Each row is followed by its class.
-125,-61,-48,-61,282,58,-5,227,-110,-52,160,177,121,-104,-59,-196,-115,207,70,31,133,296,-16,-16,7,79,-231,8,318,123,71,159,-119,-139,224,-115,-12,-31,-178,91,-125,-182,58,202 -> Zaz
-72,114,-142,-218,165,104,37,147,67,-168,298,24,360,91,-356,-413,161,386,322,-39,-230,131,172,-216,33,-106,417,-238,470,224,70,160,234,126,7,91,-8,-19,-271,120,-16,-139,-34,-410 -> vulir
-96,-139,-177,-153,-35,195,74,-115,-38,-137,52,28,-47,-89,-59,-90,104,115,250,-216,-223,23,-22,53,63,163,238,143,-24,116,94,-1,89,-292,55,58,21,-156,-22,62,131,-158,164,98 -> Zaz
-225,305,-133,66,128,42,-42,68,2,-247,-221,-440,116,-179,19,-114,12,383,2,-167,76,209,-25,-104,-21,119,154,-142,272,-32,359,38,111,-68,268,251,-239,52,-570,162,0,-38,-243,116 -> pon
72,81,-152,76,153,191,45,74,115,8,-267,-74,49,144,-182,-133,-5,57,0,-55,-198,39,207,74,-68,-53,170,-86,195,369,123,-21,160,87,-103,-61,298,182,277,-181,74,10,-1,-397 -> pon
96,200,-168,32,279,-113,-77,-113,20,-200,-111,165,307,-96,124,-30,-70,98,36,-23,78,-74,-14,-129,4,64,81,-243,289,144,76,-14,-56,293,141,-107,-25,236,58,-121,-67,-30,215,-156 -> zape
335,-315,235,56,-102,-62,-22,33,-57,111,328,-325,32,205,-290,-169,15,165,150,-186,-332,-205,-132,-2,60,-154,435,16,28,112,-165,141,104,57,-389,463,-127,-157,-182,319,70,210,-81,-309 -> Bime
203,-352,30,39,-81,183,44,-44,-206,-502,299,-196,105,280,-95,72,112,-366,139,187,-522,-145,-118,107,163,-44,347,150,71,-122,-110,55,262,-482,-247,122,79,-320,-210,219,-211,280,-278,-320 -> pon
229,181,9,243,99,266,-278,-22,-42,-78,115,-130,69,48,-70,275,-12,104,28,3,-140,118,241,-6,-452,-1,-24,303,282,-139,185,210,469,-53,164,386,-78,220,-206,321,26,-242,-382,30 -> rugoz
-388,181,-191,-345,-25,1,69,42,-34,57,-243,-64,210,-14,-139,1,-2,-72,-46,-94,117,198,-255,-86,132,142,326,-286,21,233,6,-154,-197,-273,28,-112,6,139,-160,216,145,-125,307,-271 -> tor
-72,-45,-184,-16,276,47,-64,-34,133,287,-172,-61,300,15,-176,-78,-99,166,-87,13,87,195,207,-259,82,90,48,-310,286,229,51,10,-7,39,196,-85,237,154,93,198,152,-327,202,-170 -> Zaz
-141,-41,90,-81,293,-299,11,336,-213,289,55,4,63,-50,-111,-197,137,-252,-272,-36,45,203,-178,81,71,83,45,-193,256,153,-92,9,-142,-70,-239,-13,13,271,-78,99,-20,104,420,-310 -> zape
-174,-163,-177,-94,188,22,25,97,-110,-63,360,2,43,-68,37,-273,53,-24,25,-150,-198,-78,17,18,66,276,147,-140,130,44,111,-27,-13,-7,25,46,55,76,-105,52,73,-32,334,-206 -> pon
224,-307,405,28,-156,-65,184,-70,271,162,-271,-203,315,45,-227,-79,322,116,212,-175,-196,-606,-74,127,-270,-41,189,-89,-115,474,-167,-60,73,166,-192,-26,29,49,273,-468,-85,216,311,-776 -> tor
-453,-229,5,-264,43,52,-7,196,100,113,183,-11,16,-31,64,-194,40,304,53,-102,1,-34,-56,11,-314,142,-43,69,-72,118,-93,67,116,-38,164,134,-211,40,-91,203,64,-316,159,233 -> tor
-179,-52,97,-569,-100,-281,-110,-15,-10,418,-375,-84,144,87,97,-250,-207,-7,-289,95,67,357,24,-36,-105,76,13,-213,-100,-59,-123,-210,-123,-250,19,-194,83,96,30,225,-243,-10,124,15 -> kub
96,-189,109,-19,38,54,128,25,81,-61,130,148,-24,-144,-142,-118,82,294,258,-167,30,78,-15,23,-109,175,-25,228,304,125,146,184,-7,277,240,151,21,120,-253,-144,97,-312,-107,201 -> rugoz
-18,72,-43,89,4,-170,74,23,138,141,-510,-122,59,-58,-68,3,72,265,-16,-215,122,-6,-57,-111,-248,237,-43,76,139,368,107,70,41,105,118,54,-87,366,-124,-54,-41,6,72,-248 -> kub
-77,-252,247,-249,-61,-65,-93,171,230,369,85,-226,-106,20,37,-254,-8,172,-206,-193,-131,-146,2,74,-335,179,-192,56,-145,-78,-66,147,152,126,69,278,-117,34,-150,149,-214,77,-139,63 -> zape
-137,-106,386,-169,-112,-161,-167,69,123,389,-221,-3,-164,119,194,170,-84,44,-119,113,-278,249,16,46,-38,51,-303,383,-45,-126,-160,142,322,-171,99,355,-48,-101,-252,328,-354,-92,-206,552 -> kub
-269,-331,304,-84,150,-107,-128,-2,180,-89,-3,-96,138,-37,161,-178,-110,146,37,67,176,310,-3,46,-75,32,36,159,-83,272,-164,38,244,14,210,-31,-96,45,-68,-49,-48,-349,-145,207 -> kub
-211,15,19,-539,-366,-200,-105,-154,-89,69,-33,-85,-187,-61,201,102,25,-12,151,160,-173,34,-51,-87,-74,-29,-41,323,-279,-411,-285,184,-133,-491,123,119,-486,5,-644,521,-387,-137,-24,278 -> Bime
-344,176,-144,43,179,-178,-72,-69,-53,187,-63,-49,248,-72,-70,-124,-57,-40,-234,81,70,333,149,-319,-2,29,255,-432,67,126,-14,-247,302,-50,93,-126,98,174,-191,447,153,-30,143,-116 -> Zaz
-121,-59,39,39,88,11,-31,-207,118,-129,-94,-33,82,-217,235,-123,32,80,-97,-99,159,-11,35,-47,-284,24,51,-180,-355,49,135,-177,171,-10,213,-84,-45,73,45,-265,168,-66,125,188 -> tor
99,-102,-64,-186,176,-173,173,151,-64,72,-47,43,172,31,-420,-335,204,58,156,-115,-19,36,-31,-56,121,224,320,-145,266,283,3,-73,-107,32,-23,-123,134,178,-190,-52,18,69,250,-349 -> vulir
-97,21,107,24,136,83,-159,-301,142,-122,134,12,192,-143,436,42,-65,-376,-507,235,104,59,106,-248,-391,-154,-183,-460,-67,-326,22,-160,406,25,-20,-127,81,-85,-54,-118,163,41,51,184 -> pon
-552,-50,4,-173,-172,283,-125,24,146,180,173,-136,-39,-68,218,-145,-29,-80,-170,181,-296,233,141,-184,-277,14,-29,-70,-252,-119,49,-15,440,-124,184,206,-154,284,-326,310,-194,-95,-166,94 -> Bime
-233,113,-188,45,427,-11,-78,253,38,353,212,-188,196,164,32,-400,-239,-101,-300,302,302,335,262,-162,-500,74,-244,-364,-107,-293,-84,253,-34,145,141,-415,205,250,17,192,72,-4,-88,100 -> zape
-173,65,-47,-325,-305,122,128,46,-78,-107,-170,-94,-150,-18,7,-345,70,-13,-52,61,-259,-86,-249,129,-208,252,98,-98,-298,-173,193,-61,-170,-174,20,179,-6,92,-158,-17,-44,462,30,36 -> rugoz
-44,157,-250,209,-101,118,23,-16,-12,301,-542,-87,17,24,51,220,-32,-156,-288,-58,93,113,-85,80,3,162,232,241,-292,128,49,-156,-113,-259,177,113,44,605,406,-50,-117,101,338,-311 -> Bime
106,-163,141,-280,249,-307,134,-8,76,110,-343,-9,243,-83,39,-175,104,78,-200,-161,102,-246,-154,134,-183,164,-85,-334,253,181,51,-27,-279,196,60,-33,118,-165,-41,-343,-164,124,248,-403 -> zape
-212,-10,-152,-114,360,269,175,314,-70,-227,530,190,27,-158,-137,-315,261,13,113,47,106,346,178,-16,31,-51,328,51,137,148,-133,67,341,-143,26,-73,86,285,-210,247,357,-364,110,60 -> vulir
-436,170,-160,-106,197,142,-7,-73,51,54,8,137,-23,-112,2,13,-51,165,229,-138,-88,-13,139,44,-27,169,109,122,117,100,244,162,9,185,267,-47,-8,110,123,-106,41,-252,234,328 -> vulir
544,-139,294,334,9,-582,97,-226,253,118,-763,-208,260,-68,-85,-109,-38,-27,-98,-12,215,37,-71,-84,-329,119,-265,-217,172,394,272,126,224,294,-37,-165,381,-253,-56,-399,-126,295,-478,-124 -> Bime
8,-140,206,-343,-148,163,-166,-61,196,-88,117,1,52,-3,110,-135,129,191,195,-145,-142,-275,65,127,-284,184,-139,5,-187,-135,132,42,120,252,127,268,-119,49,-204,-236,-132,0,-69,34 -> vulir
45,182,224,131,90,214,149,185,41,-24,-518,-363,362,78,-484,-210,149,316,132,-26,-28,-43,100,49,-197,-269,203,-90,-200,-5,190,206,-53,89,-68,23,92,61,-146,-260,-11,81,-322,37 -> vulir
-119,170,-124,111,-125,-25,-183,84,501,561,-704,64,-36,-94,52,53,-198,173,-447,-7,240,17,-15,-180,-258,140,-355,30,-116,287,-150,-125,-163,-13,142,2,-74,325,110,143,102,70,431,-82 -> tor
-129,-42,-228,-345,86,6,55,295,-265,8,114,-89,12,-19,-99,-319,169,345,129,-220,-146,370,-58,166,64,338,285,184,200,15,83,39,-90,-449,172,146,3,181,-194,353,-12,-235,10,-185 -> zape
133,122,149,-48,437,-54,-414,-32,148,275,517,-233,436,119,221,-140,-177,-6,-448,-111,-74,451,307,-322,-185,-30,378,-117,342,-344,-193,-165,560,204,49,415,-130,155,-268,425,102,-339,-2,-171 -> pon
651,-78,216,316,27,55,-48,8,38,-461,-289,51,317,74,-38,2,162,402,297,-100,102,-157,51,110,-285,128,-335,228,359,83,197,143,180,216,117,222,33,-38,-78,-302,-323,414,-294,-226 -> tor
-235,102,-113,37,320,-142,221,59,-56,0,-302,61,57,-247,-18,-202,127,29,-131,85,78,234,-21,-139,-222,226,163,-39,199,309,342,187,163,25,215,-60,341,459,-175,-243,220,46,-11,-32 -> kub
431,-284,151,344,113,31,-221,-77,92,109,27,-297,329,-53,77,76,199,160,-209,154,-100,-189,192,-16,-673,-54,-90,102,225,-48,-336,96,678,-251,-60,483,9,-401,-285,510,92,-23,-223,-483 -> rugoz
17,170,-19,-96,46,-115,78,154,-73,84,-275,19,286,-136,-112,-150,187,139,67,-64,-135,103,-147,-59,-380,175,98,-28,271,320,132,180,214,-134,17,179,22,228,-238,153,-135,143,12,-356 -> kub
96,121,104,203,307,179,121,72,-89,-137,19,-126,188,-40,-163,-144,23,296,78,-73,97,101,131,-43,-120,36,122,6,179,23,160,71,-26,22,136,49,4,160,-146,-110,160,-16,192,-10 -> kub
-33,69,272,-112,-45,-196,15,-43,123,480,-168,157,141,-249,46,15,44,393,-98,-323,88,149,-137,71,-81,321,-243,289,164,148,-44,72,166,-95,207,343,-189,-238,-367,123,-296,-89,228,-27 -> Zaz
-126,47,-60,175,-14,-41,50,-35,-86,-55,-277,-152,24,18,15,0,52,70,-243,-24,34,-15,-57,6,-253,144,-195,-190,97,-83,165,107,67,-26,-14,-114,164,-17,-52,93,27,295,-222,-140 -> rugoz
-93,143,-111,-97,115,-33,161,181,-220,70,55,-119,273,-85,-239,-365,185,213,-38,-25,92,152,-115,-92,-256,79,304,-264,144,92,57,73,73,-173,-90,29,2,152,-277,184,116,177,89,-371 -> kub
252,-372,140,344,-149,-218,-80,-169,325,319,158,-55,-159,-28,-26,-29,56,208,-25,-38,-185,-1,157,-38,38,-129,142,224,338,271,-171,76,652,400,-258,548,-88,-199,-308,326,-4,22,-362,-170 -> Zaz
-347,153,-233,-44,377,-3,20,-44,7,-101,113,-44,226,-53,26,-216,-112,16,-45,-39,73,213,-32,-119,-99,285,140,-393,275,57,236,-5,-44,237,262,-61,98,-98,-195,-31,241,-253,87,-34 -> Bime
254,-22,21,112,574,-219,150,79,49,-118,127,-91,121,-238,168,-190,176,-138,-69,52,122,-55,103,12,-140,205,70,69,568,-8,91,257,102,273,86,53,195,167,-282,-301,134,13,91,-202 -> tor
379,-458,361,385,221,-251,-212,-35,227,580,-145,-215,-57,-178,-63,27,-19,344,-115,-175,332,-421,432,197,-212,-11,-413,253,172,281,-86,170,496,454,-23,293,157,-77,215,-231,-83,-193,44,70 -> tor
-58,119,-272,-29,113,-41,300,88,10,-283,-94,140,43,-137,-54,-221,116,-11,207,119,-41,196,-74,-16,80,-91,228,-87,176,222,147,184,92,-51,19,-96,142,-131,-227,20,37,-72,-155,163 -> Bime
6,76,-9,421,125,160,-67,-281,164,243,173,-129,-123,-65,154,118,-102,-269,-60,44,-116,12,144,-258,-262,-107,322,-102,-167,134,192,-12,265,553,42,19,19,899,322,-419,299,-66,16,-28 -> zape
-18,14,-230,102,-7,-22,-130,-35,172,-308,-651,113,-163,187,-9,-46,-81,288,272,12,71,186,-20,105,340,304,-35,503,199,276,80,-13,49,184,183,35,-16,74,96,-197,-291,346,-268,277 -> pon
131,187,-227,223,101,-142,95,69,0,-124,-478,120,132,-136,-109,-23,0,114,100,38,184,185,1,-141,-135,119,-44,81,360,277,208,182,91,42,188,-96,157,375,-91,-74,-78,23,27,169 -> vulir
549,-39,142,238,-77,5,58,-10,207,-14,-668,-250,131,-4,28,146,81,324,2,-185,376,-100,23,-81,-433,112,-175,382,-62,27,18,-45,277,162,149,193,46,229,24,-298,-17,4,-357,241 -> zape
-103,-33,-95,281,278,-359,56,67,143,83,-317,230,83,-17,-122,-205,174,83,36,40,205,-88,158,-74,-336,286,-130,75,-155,205,74,238,104,387,185,-120,277,405,-4,-237,248,57,280,156 -> tor
-208,312,9,249,116,94,-134,-71,86,-198,-128,-133,143,-156,460,111,-229,-384,-401,342,161,90,49,-296,-82,-318,-109,-425,-55,38,-42,-150,94,-131,-159,-425,-42,260,-108,28,-10,516,97,-347 -> kub
-35,-132,211,179,187,136,-301,-45,-26,118,402,-411,251,-68,84,-117,-158,259,-226,-201,170,293,129,-181,5,60,107,-187,180,-245,86,-198,151,119,192,317,-293,164,-299,181,21,-164,-16,-40 -> pon
224,92,-143,-109,165,-135,199,77,-86,142,-260,168,23,-154,-68,-61,-69,109,220,-38,110,63,-160,-21,22,50,-132,17,223,292,128,314,-321,42,17,-161,131,226,76,-166,-24,-192,82,196 -> Zaz
-259,266,-239,-372,437,-52,-14,295,-142,-58,52,189,121,-99,152,-172,85,-298,-387,195,151,410,-138,-41,292,385,50,-304,350,-253,9,-306,41,-224,268,-209,157,162,-394,227,-149,194,72,128 -> zape
-93,64,-125,-108,335,-49,-114,218,-16,-2,-130,85,24,93,-293,-329,18,317,85,-35,-32,398,131,-36,43,195,3,-110,323,293,221,106,108,57,188,82,79,305,-85,125,24,-200,84,185 -> zape
575,21,-124,475,385,-4,-61,-20,80,82,84,-344,321,-27,-196,49,24,-105,21,-129,287,-389,222,-3,-218,-257,-16,-509,474,150,-155,121,-74,422,-277,-139,131,-272,122,-30,215,50,110,-776 -> Bime
-267,-261,-21,-44,102,-32,45,200,-72,388,-43,-264,-3,-51,91,-139,-85,-186,-285,-138,-58,53,43,331,10,199,-142,-87,24,127,46,69,96,-153,-126,71,78,-99,-76,409,-395,106,-2,-305 -> tor
355,-74,254,-174,172,-147,6,-90,232,386,-94,108,98,-199,27,-161,119,272,-89,-117,-57,137,73,-158,123,-192,1,-288,348,221,57,-46,71,258,-161,137,-227,240,-96,156,-107,-65,88,20 -> tor
-126,258,-121,105,196,190,231,103,19,-156,-159,51,106,-32,-200,-135,1,154,-51,-63,24,124,77,-107,-101,-32,215,-42,143,199,282,50,-43,119,164,-64,115,395,-107,-219,96,67,45,-169 -> Zaz
119,115,-102,120,378,-161,123,258,61,95,-317,48,123,-177,-335,-290,144,132,-85,28,210,164,-5,-184,58,38,95,-218,359,341,90,-1,-31,45,94,-184,110,294,-35,8,84,182,165,40 -> zape
608,-205,35,416,151,-79,102,-174,154,-31,-3,-215,375,-45,-451,-208,115,-52,182,-35,-155,-175,115,-290,-262,-130,186,-473,519,256,276,174,38,382,-124,2,276,-268,-189,-302,134,218,-231,-622 -> vulir
18,206,-270,12,373,-190,222,325,-54,134,-280,128,346,-186,-175,-249,238,-62,-262,90,5,290,-189,-48,9,212,274,-251,619,490,-40,-33,89,-304,-110,-155,316,227,-212,216,188,37,354,-679 -> Bime
-188,-171,161,-69,-194,140,277,12,172,210,-502,-433,125,-88,-89,-161,83,92,-85,87,-271,-282,-65,-16,-281,-468,203,-280,16,473,80,120,113,-113,-434,174,25,-181,-10,-121,-92,328,-11,-487 -> pon
598,-328,330,80,-396,-284,-38,135,27,56,-298,-91,54,113,-495,-176,207,224,340,147,-25,329,87,-85,-130,-316,-72,87,157,231,-234,64,374,-268,-202,12,166,-33,-462,212,-152,109,-475,63 -> Zaz
-79,265,-52,-136,303,-277,187,166,-190,56,270,-58,194,-171,-82,-178,170,61,98,-96,63,426,-94,-89,-168,148,212,-5,383,2,-74,253,353,-122,41,118,-6,-155,-542,448,146,-388,-205,125 -> pon
-149,97,-205,74,253,147,159,127,-147,-132,-172,-17,115,-31,-252,-250,70,-123,-45,133,112,215,-14,-206,-194,93,68,-301,148,342,246,-1,114,-125,13,-293,131,509,125,-238,93,41,252,-71 -> kub
774,156,409,258,-271,-316,159,-238,297,48,-650,-13,72,51,-181,89,283,331,57,30,-57,-35,-21,-41,-324,-72,72,309,140,225,27,-47,660,136,-203,392,8,-130,-332,-282,-39,210,-407,-1 -> kub
616,-40,397,66,229,-334,57,4,-194,-318,-172,-56,267,167,-114,94,247,167,38,-152,76,-51,-38,13,-33,196,71,289,346,48,-90,53,514,181,20,438,124,112,-238,-42,-220,126,-296,-165 -> zape
573,16,-44,-3,236,-441,-42,79,-319,-151,270,-100,380,-8,25,-237,9,-132,51,-70,-37,293,-105,72,143,41,323,-122,519,-90,-116,50,298,-246,-191,9,125,-313,-542,271,-330,128,-156,-311 -> Bime
111,-112,-118,-59,140,64,213,75,-128,168,62,45,149,-39,-99,-185,42,37,332,-67,-182,151,117,69,212,-102,251,-99,-18,157,52,140,-55,-93,-36,-175,292,24,182,53,-69,-195,48,63 -> vulir
366,-53,209,436,349,147,-62,-151,195,176,-1,-490,339,-21,-116,-86,-11,-215,-311,-60,213,-65,119,-194,-32,29,124,-547,165,110,126,-371,245,239,-81,-101,72,49,276,-404,142,186,221,-398 -> zape
-385,80,378,-279,-173,137,-149,-158,108,-433,110,-12,35,2,342,-65,69,118,-82,-58,-123,-148,-55,34,-67,207,178,35,-416,-289,69,-397,416,300,302,323,-223,330,-325,-279,-123,232,-119,250 -> Zaz
620,98,91,203,-12,-107,-266,-142,170,66,-399,-141,174,160,89,1,-98,391,-98,-134,24,-18,-139,-173,15,111,-131,-181,470,229,18,-128,198,178,-122,158,-152,186,85,-161,-289,508,19,-338 -> kub
140,285,-176,-504,-82,-129,-233,61,-82,134,-407,-138,230,28,-41,-273,-287,-24,-130,216,225,522,-35,-208,-271,10,-149,-306,114,-231,-72,-56,-396,-498,145,-205,-49,5,-360,202,-236,-29,112,14 -> kub
